Below are the code and all the weights of a small trained network. Each question names an input and a class and asks about switching units off, where a switched-off unit gives its printed mean instead of its output.

import numpy as np


def w(rows, s, z=0):
    codes = np.array(rows[::2]) - 128.0
    scale = np.full(codes.shape[1], s)
    scale[-1] = z or s
    return codes * scale


def f(y):
    return np.maximum(y, 0)


def log_softmax(a):
    a = a - a.max(-1, keepdims=True)
    return a - np.log(np.exp(a).sum(-1, keepdims=True))


def net(x, mask):
    res = np.array(x, float).reshape(1, 6) / 4 @ E
    y = f(res @ A[0][:, :-1].T + A[0][:, -1])
    res = res + np.where(mask, y, B[0][:, -1]) @ B[0][:, :-1]
    return log_softmax(res[-1] @ U[:, :-1].T + U[:, -1])


A, B = {}, {}
E = w([
[151,137,94,189,191,8,228],'x0',
[94,82,105,52,117,147,220],'x1',
[253,151,224,66,158,119,126],'x2',
[214,63,85,159,176,185,134],'x3',
[111,200,84,56,216,158,62],'x4',
[166,185,59,147,72,147,109],'x5',
],0.0077)
A[0] = w([
[81,187,55,155,205,38,188,141],'neuron 0',
[33,155,83,77,170,85,163,226],'neuron 1',
[37,91,182,30,106,139,186,90],'neuron 2',
[195,203,169,156,102,227,23,234],'neuron 3',
[103,200,32,156,164,61,173,176],'neuron 4',
[201,125,205,229,84,39,193,184],'neuron 5',
[54,49,66,209,89,159,143,152],'neuron 6',
[24,89,168,37,92,113,188,138],'neuron 7',
[104,16,99,253,114,150,160,186],'neuron 8',
[89,76,82,230,101,155,146,146],'neuron 9',
[99,31,76,239,87,119,169,165],'neuron 10',
[49,87,157,5,59,161,162,166],'neuron 11',
[65,181,159,79,71,173,30,184],'neuron 12',
[34,126,128,53,84,164,132,175],'neuron 13',
[79,229,114,147,108,150,34,160],'neuron 14',
[252,120,116,59,157,222,107,177],'neuron 15',
[76,179,117,151,60,170,30,186],'neuron 16',
[181,144,176,187,62,33,191,151],'neuron 17',
[90,87,213,89,153,84,158,255],'neuron 18',
[160,59,151,23,193,168,153,252],'neuron 19',
[221,111,202,120,220,123,111,209],'neuron 20',
],0.0071,0.0037)
B[0] = w([
[100,203,87,182,210,80,222,223],'neuron 0',
[106,213,99,224,201,149,174,216],'neuron 1',
[188,157,205,249,108,235,108,203],'neuron 2',
[124,122,130,2,117,124,55,255],'neuron 3',
[92,200,58,145,186,88,208,218],'neuron 4',
[140,116,207,53,35,37,254,247],'neuron 5',
[18,37,49,180,109,210,154,210],'neuron 6',
[145,182,202,252,118,241,153,216],'neuron 7',
[32,14,116,107,129,155,224,218],'neuron 8',
[26,43,78,105,115,165,166,195],'neuron 9',
[15,41,86,119,102,177,222,219],'neuron 10',
[186,154,147,231,66,222,110,231],'neuron 11',
[59,179,163,142,88,145,11,236],'neuron 12',
[110,166,151,242,57,201,94,213],'neuron 13',
[38,188,107,118,107,43,38,212],'neuron 14',
[235,113,72,23,141,182,130,243],'neuron 15',
[37,117,118,131,79,88,40,219],'neuron 16',
[142,169,175,102,14,57,245,221],'neuron 17',
[149,117,224,192,135,132,148,219],'neuron 18',
[231,89,117,182,149,162,147,239],'neuron 19',
[197,73,184,73,202,87,141,245],'neuron 20',
],0.0072,0.0085)
U = w([
[151,135,221,100,21,12,223,117],'0',
[149,190,196,242,84,230,116,67],'1',
[229,122,14,50,118,182,147,113],'2',
[28,2,36,143,99,183,180,140],'3',
[89,250,26,174,230,55,191,152],'4',
[28,192,99,139,79,71,34,56],'5',
[127,143,137,32,114,115,48,223],'6',
[183,42,213,122,252,94,123,2],'7',
],0.0078,0.003)

Each question gives the input, the list of numbers given to net, and the class t.
The units are the neurons (one row each of A and B). Each row of codes is followed by its name. A weight is (code - 128) times the scale printed after its matrix; where a second scale follows, it is the last column's (A, B and U).
mask holds one flag per neuron, in row order. A switched-off neuron (its flag False) gives its mean, the last column of its row in B, instead of its output. The means were averaged over made-up inputs and are rounded, as every weight is.
A unit's drop is (log p(t) with every unit on - log p(t) with that unit switched off) / (log p(t) with every unit on - log p(t) with every unit switched off).
The circuit of an input: a set's keep is (log p(t) with only the set's units on - log p(t) with every unit switched off) / (log p(t) with every unit on - log p(t) with every unit switched off). Starting from the 12 units with the biggest drops (on a tie, the unit counted first), units are removed one at a time, each time the one whose removal leaves the highest keep (on an exact tie, the one counted first), for as long as the keep stays at least 0.8.
units of the circuit, in order: the units of the circuit, biggest drop first
top k neurons: the k neurons with the biggest drops, biggest first
drop of u: that unit's drop, to one decimal
input [-8,-4,-8,-4,4,-5], class 5: units of the circuit, in order	(neuron 14)
input [3,-7,-1,-6,5,8], class 5: top 2 neurons	(neuron 14; neuron 16)
input [-2,7,5,8,-2,-6], class 7: top 2 neurons	(neuron 20; neuron 18)
input [2,-5,1,-8,3,-7], class 4: units of the circuit, in order	(neuron 1; neuron 0)
input [1,-2,-6,-8,1,-4], class 1: top 2 neurons	(neuron 7; neuron 13)
input [-3,2,8,5,2,-6], class 7: top 2 neurons	(neuron 20; neuron 18)
input [-7,3,-3,0,-7,-7], class 1: top 3 neurons	(neuron 2; neuron 7; neuron 11)
input [3,4,-1,-2,6,-4], class 4: top 4 neurons	(neuron 0; neuron 1; neuron 4; neuron 12)
input [4,-8,0,8,-2,5], class 0: top 2 neurons	(neuron 5; neuron 17)
input [-3,-3,4,-6,7,3], class 5: top 3 neurons	(neuron 14; neuron 12; neuron 16)
input [-5,1,4,3,8,-3], class 2: top 2 neurons	(neuron 15; neuron 19)
input [-1,-1,-5,-6,-4,-5], class 1: top 2 neurons	(neuron 7; neuron 2)
input [7,4,8,5,3,1], class 7: top 2 neurons	(neuron 20; neuron 19)
input [-5,-3,5,6,5,1], class 2: units of the circuit, in order	(neuron 15)
input [-7,-7,4,-2,6,8], class 6: top 2 neurons	(neuron 3; neuron 15)
input [0,-8,6,-4,6,-6], class 6: drop of neuron 14	0.1
input [-8,-8,1,-4,5,-7], class 5: drop of neuron 16	0.1
input [0,-8,-6,1,2,-1], class 5: drop of neuron 14	0.8
